Here is a tiny trained network, its code and every weight. The questions are about switching its units off for an input and a class, where a switched-off unit gives its printed mean instead of its output.

import numpy as np


def w(rows, s, z=0):
    codes = np.array(rows[::2]) - 128.0
    scale = np.full(codes.shape[1], s)
    scale[-1] = z or s
    return codes * scale


def norm(h):
    return h / np.sqrt((h * h).mean(-1, keepdims=True) + 1e-5)


def f(y):
    return np.maximum(y, 0)


def log_softmax(a):
    a = a - a.max(-1, keepdims=True)
    return a - np.log(np.exp(a).sum(-1, keepdims=True))


def net(x, mask):
    res = np.array(x, float).reshape(1, 5) / 4 @ E
    u = 0
    for l in range(4):
        y = f(norm(res) @ A[l][:, :-1].T + A[l][:, -1])
        res = res + np.where(mask[u : u + 6], y, B[l][:, -1]) @ B[l][:, :-1]
        u += 6
    return log_softmax(norm(res)[-1] @ U[:, :-1].T + U[:, -1])


A, B = {}, {}
E = w([
[112,155,80,146,74,109,145],'x0',
[117,160,143,45,160,143,79],'x1',
[169,114,85,60,45,119,133],'x2',
[81,92,168,95,143,3,140],'x3',
[224,62,125,143,128,170,139],'x4',
],0.0046)
A[0] = w([
[62,139,182,165,201,96,133,71],'0.n1',
[117,143,90,169,198,116,123,7],'0.n2',
[113,94,56,179,97,75,179,143],'0.n3',
[51,180,117,120,167,118,78,94],'0.n4',
[3,113,194,72,89,105,157,79],'0.n5',
[126,72,146,44,140,133,169,143],'0.n6',
],0.0056,0.0015)
B[0] = w([
[88,64,177,54,212,114,172,251],'0.n1',
[147,191,210,2,124,165,157,165],'0.n2',
[80,130,119,179,38,149,211,221],'0.n3',
[191,106,152,115,183,167,181,242],'0.n4',
[176,179,146,115,165,95,160,252],'0.n5',
[75,42,152,27,134,171,99,201],'0.n6',
],0.0049,0.0032)
A[1] = w([
[155,224,83,124,60,132,201,167],'1.n1',
[186,198,98,132,85,235,74,118],'1.n2',
[192,105,118,91,148,194,181,239],'1.n3',
[188,168,200,93,40,71,30,135],'1.n4',
[251,65,148,135,3,75,126,57],'1.n5',
[147,147,31,159,59,227,129,252],'1.n6',
],0.0054,0.002)
B[1] = w([
[81,195,3,126,172,76,164,212],'1.n1',
[56,108,123,230,224,105,93,222],'1.n2',
[133,152,48,204,128,127,65,254],'1.n3',
[131,146,90,173,28,225,108,158],'1.n4',
[34,76,134,117,124,86,143,197],'1.n5',
[75,60,43,204,239,155,111,251],'1.n6',
],0.0055,0.0047)
A[2] = w([
[153,47,181,69,126,70,168,130],'2.n1',
[205,86,112,68,60,124,2,126],'2.n2',
[170,221,126,155,194,232,120,80],'2.n3',
[103,182,234,196,110,183,251,10],'2.n4',
[111,209,65,75,10,102,78,120],'2.n5',
[152,204,125,172,161,180,52,175],'2.n6',
],0.0046,0.0014)
B[2] = w([
[210,173,87,212,90,147,169,242],'2.n1',
[211,147,121,12,131,204,163,196],'2.n2',
[33,28,18,67,38,137,80,252],'2.n3',
[126,93,199,94,76,82,2,184],'2.n4',
[191,216,167,199,106,248,221,189],'2.n5',
[84,17,14,98,70,56,76,253],'2.n6',
],0.0042,0.0025)
A[3] = w([
[80,104,178,232,114,76,127,196],'3.n1',
[84,66,65,29,112,207,151,157],'3.n2',
[75,126,184,98,212,65,94,249],'3.n3',
[148,40,132,175,39,83,199,146],'3.n4',
[255,50,105,185,239,143,128,232],'3.n5',
[117,76,100,158,52,116,129,49],'3.n6',
],0.0061,0.0017)
B[3] = w([
[200,162,110,104,104,178,39,212],'3.n1',
[171,165,197,117,114,172,27,236],'3.n2',
[165,64,164,93,139,122,143,237],'3.n3',
[83,111,111,214,115,143,46,193],'3.n4',
[2,171,105,139,169,105,179,254],'3.n5',
[108,107,133,184,159,79,90,167],'3.n6',
],0.0073,0.0053)
U = w([
[53,118,40,201,134,146,98,176],'0',
[165,121,93,134,136,131,201,2],'1',
[153,102,163,185,86,78,118,84],'2',
[113,178,104,111,85,98,249,95],'3',
[219,181,148,97,67,171,150,109],'4',
[119,91,195,86,214,84,218,141],'5',
[137,101,184,80,139,167,60,145],'6',
],0.015,0.0085)

Each question gives the input, the list of numbers given to net, and the class t.
The units are the neurons (one row each of A and B). Each row of codes is followed by its name. A weight is (code - 128) times the scale printed after its matrix; where a second scale follows, it is the last column's (A, B and U).
mask holds one flag per neuron, layer by layer. A switched-off neuron (its flag False) gives its mean, the last column of its row in B, instead of its output. The means were averaged over made-up inputs and are rounded, as every weight is.
A unit's drop is (log p(t) with every unit on - log p(t) with that unit switched off) / (log p(t) with every unit on - log p(t) with every unit switched off).
The circuit of an input: a set's keep is (log p(t) with only the set's units on - log p(t) with every unit switched off) / (log p(t) with every unit on - log p(t) with every unit switched off). Starting from the 12 units with the biggest drops (on a tie, the unit counted first), units are removed one at a time, each time the one whose removal leaves the highest keep (on an exact tie, the one counted first), for as long as the keep stays at least 0.8.
units of the circuit, in order: the units of the circuit, biggest drop first
unit that matters most: the unit with the biggest drop
top k neurons: the k neurons with the biggest drops, biggest first
top k neurons in layer l: the k neurons of layer l with the biggest drops, biggest first
drop of u: that unit's drop, to one decimal
input [3,1,0,8,3], class 2: unit that matters most : 1.n6
input [3,-2,-8,1,4], class 6: top 2 neurons : (2.n4; 1.n6)
input [1,-6,8,8,-7], class 3: units of the circuit, in order : (1.n6; 1.n2)
input [1,0,7,7,-5], class 3: units of the circuit, in order : (1.n6; 2.n5; 1.n2)
input [-8,-8,-5,2,0], class 5: units of the circuit, in order : (0.n1; 3.n3)
input [-3,8,-5,-7,-6], class 6: units of the circuit, in order : (1.n6; 3.n5; 1.n1)
input [-7,7,-1,-5,-4], class 6: top 2 neurons in layer 1 : (1.n6; 1.n1)
input [4,0,-1,6,1], class 2: top 2 neurons in layer 0 : (0.n5; 0.n1)
input [-2,2,8,0,0], class 6: top 4 neurons in layer 0 : (0.n6; 0.n1; 0.n5; 0.n2)
input [-4,4,3,1,0], class 4: top 2 neurons : (1.n6; 1.n2)
input [-1,-8,-3,3,3], class 2: top 3 neurons : (1.n6; 0.n3; 2.n4)
input [2,-2,-1,5,-5], class 5: top 2 neurons : (0.n5; 3.n2)
input [-8,-8,-4,-8,-7], class 6: top 4 neurons in layer 2 : (2.n3; 2.n4; 2.n1; 2.n5)
input [1,5,0,6,7], class 6: unit that matters most : 2.n2
input [1,-5,-6,3,-3], class 6: top 2 neurons : (2.n4; 3.n1)
input [7,-7,-4,8,-5], class 2: top 3 neurons : (3.n5; 1.n6; 3.n1)
input [-5,-7,-8,-4,-7], class 6: top 2 neurons in layer 2 : (2.n4; 2.n3)
input [5,8,-4,-4,-7], class 6: top 2 neurons in layer 3 : (3.n2; 3.n5)
input [8,-2,-5,5,-4], class 5: drop of 0.n5 : 0.2
input [5,-1,-8,0,4], class 6: drop of 1.n6 : 0.3
input [7,-2,-5,1,-8], class 5: unit that matters most : 0.n1
input [8,8,8,1,-8], class 4: drop of 1.n1 : -0.1
